Below is a small trained network, with its code and all its weights. Each question gives an input and a class and asks what happens when units are switched off, that is, made to give their printed mean instead of their output.

import numpy as np


def w(rows, s, z=0):
    codes = np.array(rows[::2]) - 128.0
    scale = np.full(codes.shape[1], s)
    scale[-1] = z or s
    return codes * scale


def norm(h):
    return h / np.sqrt((h * h).mean(-1, keepdims=True) + 1e-5)


def f(y):
    return np.maximum(y, 0)


def log_softmax(a):
    a = a - a.max(-1, keepdims=True)
    return a - np.log(np.exp(a).sum(-1, keepdims=True))


def net(x, mask):
    res = np.array(x, float).reshape(1, 5) / 4 @ E
    u = 0
    for l in range(3):
        y = f(norm(res) @ A[l][:, :-1].T + A[l][:, -1])
        res = res + np.where(mask[u : u + 12], y, B[l][:, -1]) @ B[l][:, :-1]
        u += 12
    return log_softmax(norm(res)[-1] @ U[:, :-1].T + U[:, -1])


A, B = {}, {}
E = w([
[13,83,9,237,37,117,56,105,107,198],'x0',
[127,184,31,115,111,128,44,233,215,78],'x1',
[206,115,184,172,64,70,85,218,72,109],'x2',
[78,91,73,181,223,90,234,217,58,118],'x3',
[137,146,99,17,103,2,161,119,90,230],'x4',
],0.0069)
A[0] = w([
[111,57,103,104,149,232,249,2,143,204,107],'L0N0',
[213,7,210,182,48,132,147,138,53,163,117],'L0N1',
[159,151,221,142,46,163,55,39,141,185,40],'L0N2',
[134,15,182,24,82,212,94,84,112,178,78],'L0N3',
[127,81,74,164,79,123,121,78,98,122,4],'L0N4',
[77,17,136,167,221,109,225,166,63,146,86],'L0N5',
[203,80,160,190,207,144,141,85,190,52,88],'L0N6',
[82,93,145,21,100,37,144,63,84,94,12],'L0N7',
[53,106,140,88,64,50,176,87,138,162,113],'L0N8',
[177,133,77,193,90,210,117,147,86,64,151],'L0N9',
[162,119,126,92,102,10,74,167,99,143,147],'L0N10',
[57,78,166,216,131,157,74,106,124,88,89],'L0N11',
],0.0068,0.0039)
B[0] = w([
[97,181,168,142,54,88,202,134,161,71,254],'L0N0',
[71,192,151,133,58,103,203,134,171,67,239],'L0N1',
[130,131,125,218,203,47,108,117,228,185,218],'L0N2',
[124,136,167,218,146,121,118,181,145,198,188],'L0N3',
[136,118,150,131,160,104,2,65,20,135,160],'L0N4',
[193,148,133,252,137,89,81,152,204,175,251],'L0N5',
[189,106,83,102,80,225,135,88,114,204,215],'L0N6',
[188,122,47,134,146,169,144,79,127,178,169],'L0N7',
[154,116,94,111,85,184,128,128,91,157,196],'L0N8',
[145,105,95,43,95,151,175,166,160,146,218],'L0N9',
[174,67,85,118,97,215,188,115,155,104,218],'L0N10',
[164,97,151,112,103,248,116,91,55,173,209],'L0N11',
],0.0082,0.006)
A[1] = w([
[62,140,42,194,151,79,155,101,254,56,188],'L1N0',
[108,71,125,182,77,81,17,82,19,121,34],'L1N1',
[51,216,145,108,136,127,149,76,205,117,136],'L1N2',
[137,169,52,52,174,58,173,132,107,209,148],'L1N3',
[194,173,206,99,211,133,158,126,107,141,3],'L1N4',
[229,189,205,87,161,160,172,165,153,127,163],'L1N5',
[130,115,164,172,46,195,226,133,187,131,188],'L1N6',
[124,221,11,72,110,171,67,186,181,77,152],'L1N7',
[87,107,117,91,170,125,127,238,122,109,82],'L1N8',
[138,145,120,93,143,196,172,108,86,189,104],'L1N9',
[59,121,75,103,117,172,159,53,127,176,118],'L1N10',
[226,118,110,141,110,157,133,160,217,173,77],'L1N11',
],0.0078,0.0027)
B[1] = w([
[88,96,220,126,183,69,118,196,118,87,185],'L1N0',
[26,176,126,66,186,139,74,151,58,106,152],'L1N1',
[116,69,82,92,148,78,131,191,158,2,162],'L1N2',
[185,48,142,100,77,235,166,77,188,135,162],'L1N3',
[83,204,101,161,181,184,100,51,69,111,151],'L1N4',
[33,128,104,162,172,151,72,84,37,117,202],'L1N5',
[128,114,124,38,89,83,121,181,112,82,254],'L1N6',
[115,191,180,189,84,61,223,50,126,127,194],'L1N7',
[85,214,141,158,82,120,65,120,236,154,141],'L1N8',
[179,103,128,97,124,188,122,230,136,90,155],'L1N9',
[117,99,102,44,132,104,90,183,61,89,165],'L1N10',
[151,70,142,111,133,80,111,113,76,196,219],'L1N11',
],0.0073,0.013)
A[2] = w([
[136,169,149,114,99,95,130,149,133,64,160],'L2N0',
[134,116,176,165,117,248,108,158,184,87,69],'L2N1',
[165,161,129,111,214,169,94,106,85,155,58],'L2N2',
[158,109,139,87,145,71,76,210,76,124,161],'L2N3',
[168,181,119,112,181,124,164,96,111,60,160],'L2N4',
[183,200,133,102,171,155,131,126,122,168,112],'L2N5',
[73,115,69,125,117,95,88,171,93,198,89],'L2N6',
[131,209,127,141,85,90,175,100,153,105,10],'L2N7',
[155,95,67,172,174,151,179,194,136,116,95],'L2N8',
[151,114,144,121,170,98,69,78,201,165,27],'L2N9',
[125,108,153,64,162,95,39,86,212,133,63],'L2N10',
[131,122,141,184,199,114,139,179,130,205,4],'L2N11',
],0.011,0.003)
B[2] = w([
[49,100,161,147,109,66,192,120,120,103,250],'L2N0',
[220,146,49,85,95,97,181,59,117,223,203],'L2N1',
[56,96,74,146,116,68,44,164,78,108,173],'L2N2',
[132,43,182,42,185,166,106,165,145,84,254],'L2N3',
[44,124,92,177,130,178,76,151,135,81,216],'L2N4',
[73,136,42,166,143,164,87,118,128,173,155],'L2N5',
[110,177,166,136,208,199,86,92,102,51,242],'L2N6',
[91,254,106,156,52,141,219,105,115,89,190],'L2N7',
[225,100,201,97,129,124,107,32,207,187,195],'L2N8',
[223,110,235,236,179,106,140,146,166,194,171],'L2N9',
[163,91,169,196,205,169,158,212,171,158,194],'L2N10',
[185,177,209,232,212,98,86,163,252,213,170],'L2N11',
],0.008,0.0058)
U = w([
[177,88,205,231,230,126,111,107,246,208,160],'0',
[23,112,77,152,201,201,43,82,43,92,167],'1',
[223,59,52,45,82,222,169,51,144,202,154],'2',
[101,73,150,91,113,111,178,151,168,43,207],'3',
[79,202,161,170,85,94,232,65,149,117,122],'4',
[149,115,143,41,165,107,122,205,123,113,69],'5',
[181,208,39,57,204,79,81,194,151,159,1],'6',
[198,244,41,51,210,74,75,183,154,153,1],'7',
],0.013,0.0081)

Each question gives the input, the list of numbers given to net, and the class t.
The units are the neurons (one row each of A and B). Each row of codes is followed by its name. A weight is (code - 128) times the scale printed after its matrix; where a second scale follows, it is the last column's (A, B and U).
mask holds one flag per neuron, layer by layer. A switched-off neuron (its flag False) gives its mean, the last column of its row in B, instead of its output. The means were averaged over made-up inputs and are rounded, as every weight is.
A unit's drop is (log p(t) with every unit on - log p(t) with that unit switched off) / (log p(t) with every unit on - log p(t) with every unit switched off).
The circuit of an input: a set's keep is (log p(t) with only the set's units on - log p(t) with every unit switched off) / (log p(t) with every unit on - log p(t) with every unit switched off). Starting from the 12 units with the biggest drops (on a tie, the unit counted first), units are removed one at a time, each time the one whose removal leaves the highest keep (on an exact tie, the one counted first), for as long as the keep stays at least 0.8.
circuit, biggest first: the units of the circuit, biggest drop first
most important unit: the unit with the biggest drop
top k neurons: the k neurons with the biggest drops, biggest first
top k neurons in layer l: the k neurons of layer l with the biggest drops, biggest first
input [-3,7,2,2,-3], class 4: top neuron	(L1N7)
input [-6,1,6,-5,3], class 1: circuit, biggest first	(L1N5 L1N4)
input [-2,-8,8,-2,-8], class 2: top 2 neurons in layer 1	(L1N7 L1N0)
input [0,7,2,7,0], class 0: top 2 neurons	(L0N1 L0N0)
input [7,0,-8,1,-1], class 3: circuit, biggest first	(L0N0 L1N2)
input [-5,3,5,-5,8], class 2: top 2 neurons in layer 0	(L0N10 L0N5)
input [6,-7,1,3,7], class 2: top 4 neurons	(L0N8 L0N7 L1N5 L1N7)
input [6,0,0,4,8], class 2: top 2 neurons in layer 1	(L1N3 L1N5)
input [-2,-1,-2,-2,0], class 5: top 3 neurons	(L0N0 L0N5 L1N2)
input [-4,-7,3,-2,2], class 4: circuit, biggest first	(L0N1 L2N7)
input [4,8,7,4,4], class 4: top 2 neurons in layer 1	(L1N7 L1N8)
input [-2,2,-4,-4,4], class 0: top 4 neurons	(L0N1 L0N11 L0N6 L0N2)
input [7,5,7,2,8], class 2: top 3 neurons	(L0N10 L1N5 L1N3)
input [-7,-1,-5,6,1], class 1: most important unit	L1N4
input [5,-8,5,6,-7], class 4: top 2 neurons in layer 2	(L2N3 L2N10)
input [-6,-5,-2,5,-4], class 1: top 2 neurons in layer 0	(L0N2 L0N3)
input [-8,-6,-1,-7,-5], class 1: top 2 neurons in layer 1	(L1N5 L1N4)
input [8,-8,4,8,3], class 0: top 2 neurons	(L0N5 L2N11)
input [-4,-7,8,-8,7], class 0: top 3 neurons in layer 0	(L0N2 L0N0 L0N3)
input [-4,8,1,4,1], class 4: circuit, biggest first	(L1N7)
input [8,5,4,-8,-3], class 0: top 2 neurons	(L0N2 L1N5)
input [-8,3,-8,-5,3], class 1: top 3 neurons	(L1N5 L0N1 L1N4)
input [4,-7,-2,-6,-5], class 4: top 2 neurons	(L0N0 L0N1)
input [7,-5,-7,0,7], class 1: top 4 neurons	(L2N6 L0N9 L0N4 L1N10)
input [-3,-7,6,2,-2], class 4: top 2 neurons in layer 1	(L1N10 L1N0)
input [-2,-3,-5,8,1], class 0: top 2 neurons in layer 0	(L0N5 L0N1)
input [4,6,1,3,7], class 2: most important unit	L0N10
